How the units are linked:
from | ξ χ
PB | NR ML
HF | BC BH
BS | FB SD
LL | DL HF
PC | QS HB
PF | FP RD
CR | NT LQ
SJ | BQ ZB
FP | BP BG
JF | RD DR
PQ | FQ BC
HR | CH SC
TC | RH ML
RD | CR PR
ZN | PC QM
QS | BQ DP
GG | DP PQ
DP | JF CD
BQ | BP PF
GH | QM DC
ZF | BM HD
FL | MQ DC
HB | BN DR
PR | LQ DP
SC | HM FQ
FQ | ZR HM
GP | DJ QM
BC | ZS LL
PN | NS FP
GT | DN CG
NT | PF FC
RH | LL CC
BM | TB GT
MT | JD LD
LS | GF GZ
ML | CC GF
CD | BD ZN
BH | CC LS
CG | JD NS
BG | HP SC
DC | GP GH
MJ | DJ MF
BP | PR QM
MQ | DR GP
CQ | BC MQ
HM | SJ ZR
DR | PG DJ
BD | GG PC
DJ | FL FZ
JD | MF HR
HD | GT CH
DL | LL TC
PG | CQ FL
LD | PB ZF
CC | HF QM
TB | LD DN
ZH | BS HP
FZ | DC BC
ZB | SC SJ
HG | GP FB
RF | BH MJ
GF | RF HG
SD | FP SJ
DN | FQ JD
MF | GZ NR
GZ | HG MT
QM | ML GH
HP | SD HM
NR | MT PN
TR | QS CR
LQ | FC DC
FC | RD BP
ZS | HG DL
FB | LS PB
NS | HR BG
CH | GZ QS
BN | ZN HB
ZR | ZB QS

In the rows, 25 stands for zero.

The rows follow the links: the fewer symbols apart two units are, the more alike their rows tend to be.

Row, then unit:
 33   25   25   37   24   28   15   26   32   29   13   22   28   28   32   22    7   25   16   27   29   29   22   13   37   13   11   30   20   30   27   30   32   24   28   29   27   40   17   23   20   18   33   21   16   24   31   33   22   26   20   31    9   26   28   16   33   27; unit NS
 19   21   24   30   36   25   20   34   15   26   31   26   20   17   30   20   29   29   32   20   17   24   38   25   26   34   35   27   25   25    6   21   24   17   23    3   33   10   26   21   21   32   33   32   21   27   27   27   20   14   22   20   17   33   30   29   36   23; unit LD
 13   24   27   17   25   15   38   19   27   37   21   25   34   15   16   24   27   29   32   23   23   16   31   23   26   21   17   17   25   26   18   35   32   40   11   39   26   28   22   25   30   32   29   14   21   30   25   14   31   34   23   27   27   30   24   36   27   21; unit RD
 37   25   19   24   30   16   24   29   18   16   20   27   16   38   25   15   28   22   27   27   25   24   15   39   20   20   21   35   19   43   33   35   30   21   28   15   25   12   18   31   26   32   28   30   22   19    7   30   30   31   20   21   27   34   17   31   21   25; unit HB
 32   24   20   30   11   30   21   13   33   21   20   27   24   28   38   24   26   22   20   39   34   33   27   20   23   21   12   28   25   26   25   23   26   27   33   31   20   44   30   28   29   21   21   27   29   27   26   27   26   30   30   29   29   15   14    5   11   22; unit SC
 23   36   17   27   30   36   11   27   30   18   15   28   23   25   26   16   26   17   36   30   19   25   34   20   29   31   20   31   26   29   10   28   37   14   21   13   24   30   31   22   27   28   37   22   12   27   35   24   31   10   26   22   15   27   13   25   29   18; unit CH
 22   37   21   31   29   33   10   33   29   26   21   25   27   24   20   18   20   25   28   25   17   23   29   16   30   28   26   34   27   21   16   26   34   15   22   14   29   28   24   16   16   20   36   25   12   22   36   29   29    9   26   25    9   28   27   27   36   25; unit MT
 28   23   18   25    9   24   28   13   28   19   26   30   24   26   36   23   33   24   26   41   33   30   29   26   20   27   18   27   26   25   26   21   23   30   32   29   21   38   34   29   31   25   19   27   32   27   23   27   28   35   30   29   36   14   14   10    7   20; unit ZB
 36   17   28   37   15   23   24   18   30   33   21   20   26   25   37   24   12   32   14   26   32   31   22   17   30    8   13   30   17   23   31   29   25   32   34   32   27   40   17   27   23   19   25   26   28   25   21   31   21   32   23   33   19   18   30    9   19   27; unit BG
 20   18   27   31   38   23   27   31   17   24   30   26   20   19   34   24   31   26   31   23   23   26   37   28   28   33   32   24   24   31    3   23   24   19   24    5   29    8   27   23   24   37   30   33   24   28   26   26   16   17   21   21   20   33   27   28   35   25; unit BM
 36   26   28   15   28   39   20   35   22   22   26   21   17   31   17   29   21   22   33   15   25   27   17   29   25   16   22   24   23   41   29   34   23   17   22   27   22   16   34   38   29   29   26   20   31   22   13   16   31   19   29   18   27   32   13   24   27   14; unit CD
 37   24   23   18   28   24   25   37   14   16   23   26   11   36   22   20   21   23   27   20   29   29   16   35   23   16   22   30   19   42   32   32   22   18   27   19   25   18   29   33   30   32   28   27   30   17    8   24   30   27   22   18   27   37   15   30   26   19; unit ZN
 23   22   21   19   13   15   36   15   23   32   21   30   28   17   27   22   30   29   28   31   31   22   33   25   24   20   14   23   23   24   19   33   27   42   21   40   25   38   28   27   35   31   22   17   27   31   21   15   33   39   27   28   33   23   21   26   15   18; unit BQ

Each walk starts at a row. The symbols on each line, taken left to right, move it on to the next unit.
Each answer is a row, close to the row of the unit it stands for.
---
 27   21   20   26   10   19   28   12   27   24   26   29   24   24   37   23   34   27   24   36   32   29   29   26   20   23   19   29   23   20   28   24   21   34   34   29   20   37   32   30   30   25   16   29   35   29   19   24   28   35   28   28   36   14   19   10    4   21
χ ξ ξ χ ξ χ χ ξ χ χ	 29   20   21   29   10   26   27   13   29   22   26   29   22   25   38   25   31   25   24   37   33   32   27   26   20   22   15   28   24   23   28   22   21   28   35   29   18   39   34   31   29   22   18   28   36   29   22   25   26   30   31   29   36   12   17    5    6   20
χ ξ ξ χ ξ χ χ ξ ξ ξ	 15   25   25   17   25   15   38   20   26   34   21   28   33   14   17   22   29   25   34   24   25   17   33   21   28   25   18   18   24   25   18   35   33   39   10   37   27   29   23   23   31   33   29   15   23   31   28   13   32   34   23   27   26   31   23   40   27   22
---
 31   31   19   33   23   34   12   23   36   21   11   25   26   28   32   19   14   19   20   33   28   31   23   13   35   19   11   32   24   31   24   27   35   19   25   25   23   42   23   20   22   20   35   23   15   26   36   31   24   20   24   30   14   23   18   15   29   24
ξ χ ξ χ ξ χ χ χ	 31   22   21   23   17   38   22   15   34   15   24   27   24   27   38   30   29   18   27   37   31   32   28   25   23   28   17   26   27   28   21   24   22   22   31   30   14   36   38   33   30   24   19   26   31   30   26   23   24   21   30   24   33   14   10    5   10   19
ξ χ χ χ ξ ξ	 32   26   30   16   29   46   19   28   32   25   28   19   23   27   17   36   20   17   35   13   25   28   19   27   25   17   23   21   29   39   24   31   22   16   21   33   18   18   36   41   28   25   24   19   30   25   20   13   31   14   35   20   27   25   12   18   23   15
---
 26   36   24   32   27   31    9   31   28   30   18   22   28   24   19   20   15   28   21   22   19   22   23   13   33   22   22   33   25   18   27   26   35   17   22   19   31   36   20   15   16   15   36   22   13   20   35   29   31   14   24   27    6   26   31   27   36   26
ξ χ ξ ξ χ χ	 28   17   29   33   19   13   29   20   24   42   22   21   30   18   30   23   15   38   15   22   29   25   24   17   30    8   14   27   16   22   29   32   27   40   27   36   28   39   16   25   22   24   25   20   27   26   20   25   25   39   22   30   19   24   36   20   22   24
χ ξ χ χ χ ξ χ ξ χ ξ	 31   15   31   33   16   18   27   17   23   34   32   21   23   22   35   27   27   37   17   22   28   30   23   24   22   13   23   30   19   19   28   26   17   33   35   27   27   29   21   34   19   21   17   32   39   26   15   27   26   34   27   29   27   14   34    8   10   25
---
 18   24   28   13   26   22   35   25   25   36   25   24   32   13   13   26   25   28   33   17   23   20   29   22   28   20   18   15   26   26   18   35   29   39   12   42   24   30   25   26   30   33   28   11   25   31   27   11   32   31   23   22   29   31   19   36   27   19
ξ ξ χ ξ ξ ξ	 14   23   26   18   23   14   38   21   24   37   24   26   33   11   19   23   26   30   30   23   26   17   31   21   30   24   18   16   24   22   18   31   31   40   12   39   28   30   19   21   31   31   27   15   24   31   27   14   29   36   24   26   27   30   25   39   29   23
χ χ ξ χ ξ χ χ ξ χ ξ	 27   34   21   33   29   35   11   29   34   21   15   25   26   26   29   21   15   20   25   29   21   26   27   15   34   25   17   31   26   27   18   27   35   15   21   18   24   35   22   17   20   22   37   23   12   22   37   31   25   11   22   27    9   29   21   21   37   26
---
 29   24   24   37   34   31   16   30   30   23   14   24   25   25   34   21   11   21   22   26   28   27   27   16   38   21   18   32   21   34   16   27   32   18   23   18   27   29   19   20   22   25   39   26   15   26   32   33   18   16   17   27    7   30   23   22   41   27
χ χ χ ξ ξ ξ ξ	 20   19   30   18   19   12   37   26   18   39   26   27   30   14   20   26   21   31   23   23   29   22   32   19   31   17   15   17   22   23   22   32   25   42   17   40   29   36   24   22   29   34   26   16   29   28   23   16   27   39   22   25   27   33   27   35   28   23
ξ χ χ ξ χ ξ	 26   30   17   15   20   30   25   21   28   21   20   28   21   24   22   22   32   18   38   29   29   24   28   30   23   24   17   24   24   36   21   35   31   27   19   30   20   27   37   36   37   31   27   19   27   29   17   14   40   25   29   22   33   27    5   24   16   11
---
 37   26   21   20   30   27   22   34   18   17   23   26   14   36   21   20   26   21   33   22   26   27   18   37   22   17   20   31   22   44   32   36   27   19   25   20   22   15   28   37   32   31   28   25   26   20    8   23   33   24   25   21   29   36   11   27   23   17
ξ χ χ ξ ξ ξ	 29   29   28   10   29   41   25   29   29   27   26   20   24   23   15   32   23   21   37   16   23   23   21   26   25   16   22   20   27   37   24   38   26   22   16   33   19   20   32   37   30   28   26   18   31   25   18   13   35   18   31   20   26   28   10   25   23   12
χ ξ χ ξ χ χ χ ξ χ ξ	 35   24   20   26   30   14   23   31   16   17   19   27   14   39   26   15   27   24   28   26   26   24   16   39   23   20   22   34   17   43   35   32   31   21   26   14   26   13   20   31   27   29   28   29   23   18    9   30   27   30   19   21   28   35   18   32   24   22
---
 31   26   28   35   23   25   17   27   31   35   13   20   30   24   26   21    8   30   16   22   25   27   19   13   35   11   14   30   19   26   31   31   32   28   25   30   30   41   15   22   19   16   33   21   17   22   28   30   23   27   22   31    9   28   31   21   31   28
χ ξ χ ξ χ χ χ χ	 20   29   27   30   26   24   13   36   12   32   33   23   21   19   17   19   28   35   23   16   17   23   32   22   24   31   40   31   23   12   21   17   22   19   29   10   36   22   27   19   17   22   29   29   24   24   30   30   28   15   29   24   15   28   43   31   33   23
χ ξ χ χ ξ ξ ξ χ χ ξ	 29   22   28   18   21   17   29   39    4   20   35   27   21   25   23   24   18   28   17   24   32   34   23   25   31   23   27   17   28   23   31   13   12   29   27   27   27   35   30   17   25   31   23   28   39   19   24   25   19   32   20   19   33   39   29   36   37   26
